Here is a tiny trained network, its code and every weight. The questions are about switching its units off for an input and a class, where a switched-off unit gives its printed mean instead of its output.

import numpy as np


def w(rows, s, z=0):
    codes = np.array(rows[::2]) - 128.0
    scale = np.full(codes.shape[1], s)
    scale[-1] = z or s
    return codes * scale


def f(y):
    return y / 2 * (1 + np.tanh(0.7978845608 * (y + 0.044715 * y**3)))


def log_softmax(a):
    a = a - a.max(-1, keepdims=True)
    return a - np.log(np.exp(a).sum(-1, keepdims=True))


def net(x, mask):
    res = np.array(x, float).reshape(1, 7) / 4 @ E
    y = f(res @ A[0][:, :-1].T + A[0][:, -1])
    res = res + np.where(mask, y, B[0][:, -1]) @ B[0][:, :-1]
    return log_softmax(res[-1] @ U[:, :-1].T + U[:, -1])


A, B = {}, {}
E = w([
[222,144,32,190,232,153,141,119],'x0',
[234,74,121,66,75,147,204,119],'x1',
[123,119,120,128,126,129,125,121],'x2',
[119,125,113,127,120,136,126,116],'x3',
[121,125,115,126,122,135,126,120],'x4',
[125,132,130,124,131,134,132,126],'x5',
[178,143,170,59,134,138,1,58],'x6',
],0.014)
A[0] = w([
[47,177,109,226,189,116,81,139,74],'n1',
[139,125,84,128,137,108,154,140,93],'n2',
[142,90,152,82,139,133,151,115,51],'n3',
[179,153,95,181,208,146,88,85,6],'n4',
[69,98,197,89,41,88,169,129,171],'n5',
[165,133,98,134,118,115,192,96,84],'n6',
[48,108,130,193,108,114,204,176,82],'n7',
[138,77,111,120,155,81,179,115,67],'n8',
[110,91,137,116,145,87,98,122,105],'n9',
[148,137,101,139,130,123,182,153,142],'n10',
[214,147,131,81,136,145,53,73,4],'n11',
[65,152,103,176,195,124,106,154,44],'n12',
[37,172,211,101,94,97,4,87,136],'n13',
[64,149,111,143,112,112,180,173,67],'n14',
[74,206,118,199,155,103,84,139,191],'n15',
[61,81,201,82,24,103,182,140,52],'n16',
[203,91,79,166,144,178,221,146,113],'n17',
[203,115,153,89,50,166,138,107,60],'n18',
[177,119,146,86,82,127,155,97,38],'n19',
[100,138,129,100,131,136,99,137,90],'n20',
[95,133,155,114,136,89,111,116,82],'n21',
],0.011,0.015)
B[0] = w([
[187,133,37,134,138,100,195,85,204],'n1',
[113,173,154,146,116,123,148,128,138],'n2',
[143,100,135,113,108,107,102,117,134],'n3',
[132,58,170,35,174,196,45,93,170],'n4',
[173,62,90,94,179,128,100,108,224],'n5',
[103,201,160,149,90,120,131,161,148],'n6',
[151,55,143,66,173,150,76,90,189],'n7',
[119,152,164,144,101,134,137,133,135],'n8',
[138,144,144,141,109,147,117,138,137],'n9',
[111,178,127,173,116,95,157,128,162],'n10',
[230,128,11,176,182,65,201,52,174],'n11',
[168,158,100,135,138,91,174,125,165],'n12',
[36,163,218,160,81,174,86,197,255],'n13',
[142,65,167,75,173,172,75,115,162],'n14',
[178,76,138,102,164,144,81,113,227],'n15',
[187,154,39,155,162,85,214,76,202],'n16',
[100,191,147,196,91,98,173,153,195],'n17',
[125,60,108,67,176,160,99,93,168],'n18',
[125,101,147,90,164,180,50,138,149],'n19',
[121,149,144,132,124,132,127,146,138],'n20',
[117,160,166,145,99,119,112,174,143],'n21',
],0.012,0.023)
U = w([
[152,98,172,79,173,154,10,120,68],'0',
[195,158,69,176,161,59,241,110,254],'1',
[39,229,223,200,4,116,126,204,50],'2',
],0.012,0.004)

Each question gives the input, the list of numbers given to net, and the class t.
The units are the neurons (one row each of A and B). Each row of codes is followed by its name. A weight is (code - 128) times the scale printed after its matrix; where a second scale follows, it is the last column's (A, B and U).
mask holds one flag per neuron, in row order. A switched-off neuron (its flag False) gives its mean, the last column of its row in B, instead of its output. The means were averaged over made-up inputs and are rounded, as every weight is.
A unit's drop is (log p(t) with every unit on - log p(t) with that unit switched off) / (log p(t) with every unit on - log p(t) with every unit switched off).
unit that matters most: the unit with the biggest drop
top k neurons: the k neurons with the biggest drops, biggest first
drop when u is switched off: that unit's drop, to one decimal
input [2,3,2,7,-8,2,6], class 1: top 2 neurons : (n11, n13)
input [-6,-7,-2,-8,6,-6,1], class 2: unit that matters most : n13
input [0,-6,-8,8,1,2,-5], class 0: top 2 neurons : (n7, n16)
input [-7,0,5,4,8,8,6], class 2: top 2 neurons : (n13, n15)
input [1,8,-6,-6,1,-5,0], class 2: top 2 neurons : (n17, n16)
input [-6,7,-7,-1,7,-2,0], class 1: top 2 neurons : (n16, n13)
input [1,1,5,-2,5,-3,1], class 1: top 3 neurons : (n13, n4, n15)
input [-2,-2,2,1,-2,-5,-8], class 0: top 3 neurons : (n7, n14, n11)
input [2,1,0,-3,3,0,7], class 1: top 3 neurons : (n11, n15, n7)
input [-3,-2,0,2,-3,-4,-6], class 0: drop when n7 is switched off : 1.3
input [5,2,1,-2,-5,3,4], class 1: drop when n11 is switched off : 0.9
input [2,5,1,7,-6,-3,8], class 1: drop when n11 is switched off : 2.6
